Below is a small trained network, with its code and all its weights. Each question gives an input and a target symbol and asks what happens when units are switched off, that is, made to give their printed mean instead of their output.

import numpy as np


def w(rows, s, z=0):
    codes = np.array(rows[::2]) - 128.0
    scale = np.full(codes.shape[1], s)
    scale[-1] = z or s
    return codes * scale


def f(y):
    return np.maximum(y, 0)


def softmax(a):
    e = np.exp(a - a.max(-1, keepdims=True))
    return e / e.sum(-1, keepdims=True)


def log_softmax(a):
    a = a - a.max(-1, keepdims=True)
    return a - np.log(np.exp(a).sum(-1, keepdims=True))


def net(x, mask):
    ids = ['αβγδζηθλμξπτφψω'.index(c) for c in x.split()]
    T = len(ids)
    res = E[ids] + P[:T]
    u = 0
    for l in range(2):
        r = res
        for j in range(3):
            rows = slice(4 * j, 4 * j + 4)
            q, k, v = (r @ M[l][rows].T for M in (Q, K, V))
            z = softmax(np.where(np.tri(T) > 0, q @ k.T / 4**0.5, -1e9)) @ v
            o = O[l][rows]
            res = res + np.where(mask[u + j], z, o[:, -1]) @ o[:, :-1]
        u += 3
        y = f(res @ A[l][:, :-1].T + A[l][:, -1])
        res = res + np.where(mask[u : u + 8], y, B[l][:, -1]) @ B[l][:, :-1]
        u += 8
    return log_softmax(res[-1] @ U[:, :-1].T + U[:, -1])


Q, K, V, O, A, B = {}, {}, {}, {}, {}, {}
E = w([
[192,89,143,197],'α',
[60,157,58,115],'β',
[52,87,233,175],'γ',
[149,177,139,219],'δ',
[101,152,196,160],'ζ',
[65,194,188,176],'η',
[58,182,153,110],'θ',
[141,131,87,143],'λ',
[25,209,111,138],'μ',
[139,101,49,197],'ξ',
[91,85,85,80],'π',
[127,2,166,146],'τ',
[66,164,169,108],'φ',
[139,92,211,197],'ψ',
[69,199,98,115],'ω',
],0.017)
P = w([
[194,136,134,57],'0',
[95,97,160,160],'1',
[198,140,113,62],'2',
[89,93,122,192],'3',
[196,139,105,66],'4',
[80,89,106,212],'5',
[197,144,96,71],'6',
[67,81,91,230],'7',
[201,142,90,74],'8',
[64,77,77,243],'9',
[203,141,89,77],'10',
[55,71,70,255],'11',
],0.0088)
Q[0] = w([
[245,248,122,227],'0.h1',
[136,153,138,147],'0.h1',
[47,248,109,153],'0.h1',
[151,172,254,187],'0.h1',
[125,118,47,96],'0.h2',
[164,94,115,175],'0.h2',
[130,219,94,151],'0.h2',
[53,74,97,75],'0.h2',
[150,120,88,140],'0.h3',
[121,99,66,91],'0.h3',
[177,103,98,125],'0.h3',
[133,137,83,161],'0.h3',
],0.024)
K[0] = w([
[238,218,150,241],'0.h1',
[147,161,146,150],'0.h1',
[62,251,127,98],'0.h1',
[152,171,235,154],'0.h1',
[133,107,53,101],'0.h2',
[178,69,106,138],'0.h2',
[111,174,88,173],'0.h2',
[79,104,136,88],'0.h2',
[154,101,123,115],'0.h3',
[100,75,98,101],'0.h3',
[139,86,123,146],'0.h3',
[172,111,124,89],'0.h3',
],0.027)
V[0] = w([
[129,126,134,125],'0.h1',
[167,88,192,78],'0.h1',
[204,56,232,37],'0.h1',
[163,41,247,82],'0.h1',
[136,255,151,85],'0.h2',
[127,29,112,161],'0.h2',
[130,116,129,127],'0.h2',
[108,62,118,155],'0.h2',
[157,180,149,107],'0.h3',
[111,100,118,140],'0.h3',
[95,66,93,147],'0.h3',
[119,162,151,152],'0.h3',
],0.0039)
O[0] = w([
[128,131,121,130,127],'0.h1',
[155,151,86,185,104],'0.h1',
[178,188,32,254,82],'0.h1',
[164,157,15,220,146],'0.h1',
[167,138,18,191,3],'0.h2',
[80,117,222,58,225],'0.h2',
[126,129,129,111,136],'0.h2',
[105,127,190,98,198],'0.h2',
[94,128,183,98,80],'0.h3',
[145,131,100,140,155],'0.h3',
[160,130,75,151,177],'0.h3',
[83,135,157,70,122],'0.h3',
],0.0046,0.0026)
A[0] = w([
[234,164,91,46,77],'0.n1',
[85,166,129,182,69],'0.n2',
[180,76,71,117,6],'0.n3',
[120,71,136,112,106],'0.n4',
[231,195,151,110,32],'0.n5',
[200,247,155,69,167],'0.n6',
[147,108,164,178,149],'0.n7',
[181,208,81,58,160],'0.n8',
],0.014,0.0016)
B[0] = w([
[234,36,138,23,169],'0.n1',
[193,137,31,69,199],'0.n2',
[168,185,78,150,195],'0.n3',
[168,179,92,132,220],'0.n4',
[188,142,190,49,168],'0.n5',
[174,222,117,246,190],'0.n6',
[62,151,103,67,253],'0.n7',
[2,133,234,97,174],'0.n8',
],0.016,0.0064)
Q[1] = w([
[90,145,120,110],'1.h1',
[99,213,159,85],'1.h1',
[32,221,192,157],'1.h1',
[132,36,106,189],'1.h1',
[134,134,131,118],'1.h2',
[166,193,121,103],'1.h2',
[162,190,181,79],'1.h2',
[105,126,96,199],'1.h2',
[73,164,1,129],'1.h3',
[135,107,231,162],'1.h3',
[95,157,44,125],'1.h3',
[131,88,168,158],'1.h3',
],0.022)
K[1] = w([
[105,179,146,137],'1.h1',
[111,204,169,99],'1.h1',
[78,184,255,144],'1.h1',
[141,52,97,176],'1.h1',
[124,133,121,126],'1.h2',
[90,92,139,124],'1.h2',
[109,52,89,129],'1.h2',
[170,164,189,139],'1.h2',
[126,56,124,205],'1.h3',
[100,194,120,83],'1.h3',
[132,64,123,186],'1.h3',
[111,195,144,126],'1.h3',
],0.024)
V[1] = w([
[121,144,126,125],'1.h1',
[135,170,155,135],'1.h1',
[112,141,118,93],'1.h1',
[103,139,96,98],'1.h1',
[126,92,103,119],'1.h2',
[120,124,119,161],'1.h2',
[146,117,127,132],'1.h2',
[153,137,139,91],'1.h2',
[116,236,107,1],'1.h3',
[162,20,155,250],'1.h3',
[136,76,134,189],'1.h3',
[125,166,116,86],'1.h3',
],0.0046)
O[1] = w([
[131,103,146,161,146],'1.h1',
[128,39,172,220,189],'1.h1',
[115,91,165,145,153],'1.h1',
[116,119,156,138,140],'1.h1',
[194,169,81,115,104],'1.h2',
[115,171,138,143,104],'1.h2',
[137,167,100,91,120],'1.h2',
[134,103,109,96,163],'1.h2',
[86,15,213,254,255],'1.h3',
[164,251,33,14,10],'1.h3',
[147,175,81,66,69],'1.h3',
[109,69,161,182,173],'1.h3',
],0.0039,0.0054)
A[1] = w([
[91,165,191,112,1],'1.n1',
[104,153,61,204,62],'1.n2',
[71,132,81,187,89],'1.n3',
[132,67,79,121,174],'1.n4',
[87,122,76,154,61],'1.n5',
[113,171,93,177,195],'1.n6',
[120,90,54,124,92],'1.n7',
[99,110,11,183,91],'1.n8',
],0.012,0.01)
B[1] = w([
[141,236,138,7,159],'1.n1',
[168,202,129,42,178],'1.n2',
[176,147,80,99,178],'1.n3',
[103,189,30,91,243],'1.n4',
[181,160,150,168,153],'1.n5',
[77,63,108,168,255],'1.n6',
[130,124,183,184,194],'1.n7',
[168,44,176,155,242],'1.n8',
],0.019,0.0082)
U = w([
[216,122,124,79,47],'α',
[119,83,161,77,131],'β',
[5,86,98,131,222],'γ',
[202,159,161,166,177],'δ',
[121,113,164,203,128],'ζ',
[153,227,83,222,40],'η',
[124,169,131,143,150],'θ',
[170,61,173,93,81],'λ',
[131,186,84,114,1],'μ',
[196,193,65,112,7],'ξ',
[148,96,104,45,6],'π',
[193,68,96,176,218],'τ',
[120,146,150,150,191],'φ',
[123,64,185,129,197],'ψ',
[162,151,132,90,103],'ω',
],0.012,0.0056)

Each question gives the input, a string of symbols that net reads in full, and the target symbol t.
The units are the heads (4 rows each of Q, K, V and O) and the neurons (one row each of A and B). Each row of codes is followed by its name. A weight is (code - 128) times the scale printed after its matrix; where a second scale follows, it is the last column's (O, A, B and U).
mask holds one flag per unit, layer by layer, with each layer's heads first. A switched-off unit (its flag False) gives its mean, the last column of its rows in O or B, instead of its output. The means were averaged over made-up inputs and are rounded, as every weight is.
A unit's drop is (log p(t) with every unit on - log p(t) with that unit switched off) / (log p(t) with every unit on - log p(t) with every unit switched off).
The circuit of an input: a set's keep is (log p(t) with only the set's units on - log p(t) with every unit switched off) / (log p(t) with every unit on - log p(t) with every unit switched off). Starting from the 12 units with the biggest drops (on a tie, the unit counted first), units are removed one at a time, each time the one whose removal leaves the highest keep (on an exact tie, the one counted first), for as long as the keep stays at least 0.8.
units of the circuit, in order: the units of the circuit, biggest drop first
k most important neurons: the k neurons with the biggest drops, biggest first
top k neurons in layer l: the k neurons of layer l with the biggest drops, biggest first
which heads matter: for each layer, one digit per head in row order, 1 if its drop is at least 0.15 and else 0, layers parted by /
input ω τ ζ τ τ α τ λ, target γ: which heads matter	110 / 000
input τ τ τ η δ δ β, target β: units of the circuit, in order	(0.n8, 0.n1, 1.n4)
input η β ξ φ ξ α, target γ: which heads matter	010 / 000
input π η τ π, target τ: units of the circuit, in order	(0.n8, 0.n5, 1.n8)
input δ δ φ δ μ μ, target τ: units of the circuit, in order	(0.n2, 1.n8)
input ξ ψ π δ ω ξ α, target α: top neuron in layer 1	(1.n6)
input η τ δ ω, target γ: units of the circuit, in order	(1.n2, 0.n6)
input α π α ω δ τ δ η φ ξ γ γ, target τ: units of the circuit, in order	(1.n8, 0.n2, 0.h1)
input τ τ π φ δ φ β ω τ τ δ α, target γ: which heads matter	110 / 000
input α δ ξ, target ξ: which heads matter	000 / 000
input ψ δ τ π α τ ξ ψ, target τ: 2 most important neurons	(1.n8, 0.n2)
input τ π λ ψ δ τ ξ, target ξ: top 2 neurons in layer 1	(1.n4, 1.n8)
input δ τ δ γ δ ψ β δ γ α ψ, target ψ: units of the circuit, in order	(1.n4, 1.h3)
input π δ μ δ δ η ω α γ η, target τ: 3 most important neurons	(0.n2, 0.n5, 0.n1)
input ψ ζ θ δ δ τ τ τ ξ η γ θ, target τ: which heads matter	000 / 000
input τ φ γ π λ ω ζ δ α ξ η φ, target τ: which heads matter	010 / 000
input η δ ξ β δ τ λ, target λ: 3 most important neurons	(0.n8, 0.n1, 1.n4)
input τ ξ ω δ τ ζ τ ω β δ, target τ: units of the circuit, in order	(0.n2, 1.n8)
input τ τ ξ π η ξ ξ μ τ δ, target γ: which heads matter	100 / 000
input β β π τ ω μ η δ τ τ δ β, target τ: units of the circuit, in order	(1.n8)
input η τ ω τ τ β ζ τ δ ω, target τ: units of the circuit, in order	(1.n8, 0.n2)
input η ξ ξ β η τ ζ, target ζ: 3 most important neurons	(0.n6, 1.n4, 0.n5)
input τ φ ξ δ μ, target μ: 4 most important neurons	(1.n1, 0.n8, 0.n1, 1.n3)
input τ θ τ τ δ τ τ α γ τ δ ψ, target γ: which heads matter	010 / 000
input γ φ ζ λ, target γ: which heads matter	100 / 000
input τ η δ ξ δ ω ξ ξ ψ γ α, target α: 3 most important neurons	(0.n5, 0.n1, 1.n6)
input π β η ω ξ δ, target γ: top 2 neurons in layer 0	(0.n6, 0.n3)
input ζ τ τ τ τ η, target γ: 3 most important neurons	(0.n6, 0.n3, 0.n4)
input π δ ω τ, target γ: top neuron in layer 1	(1.n2)
input ξ α π τ, target γ: 2 most important neurons	(0.n6, 0.n2)
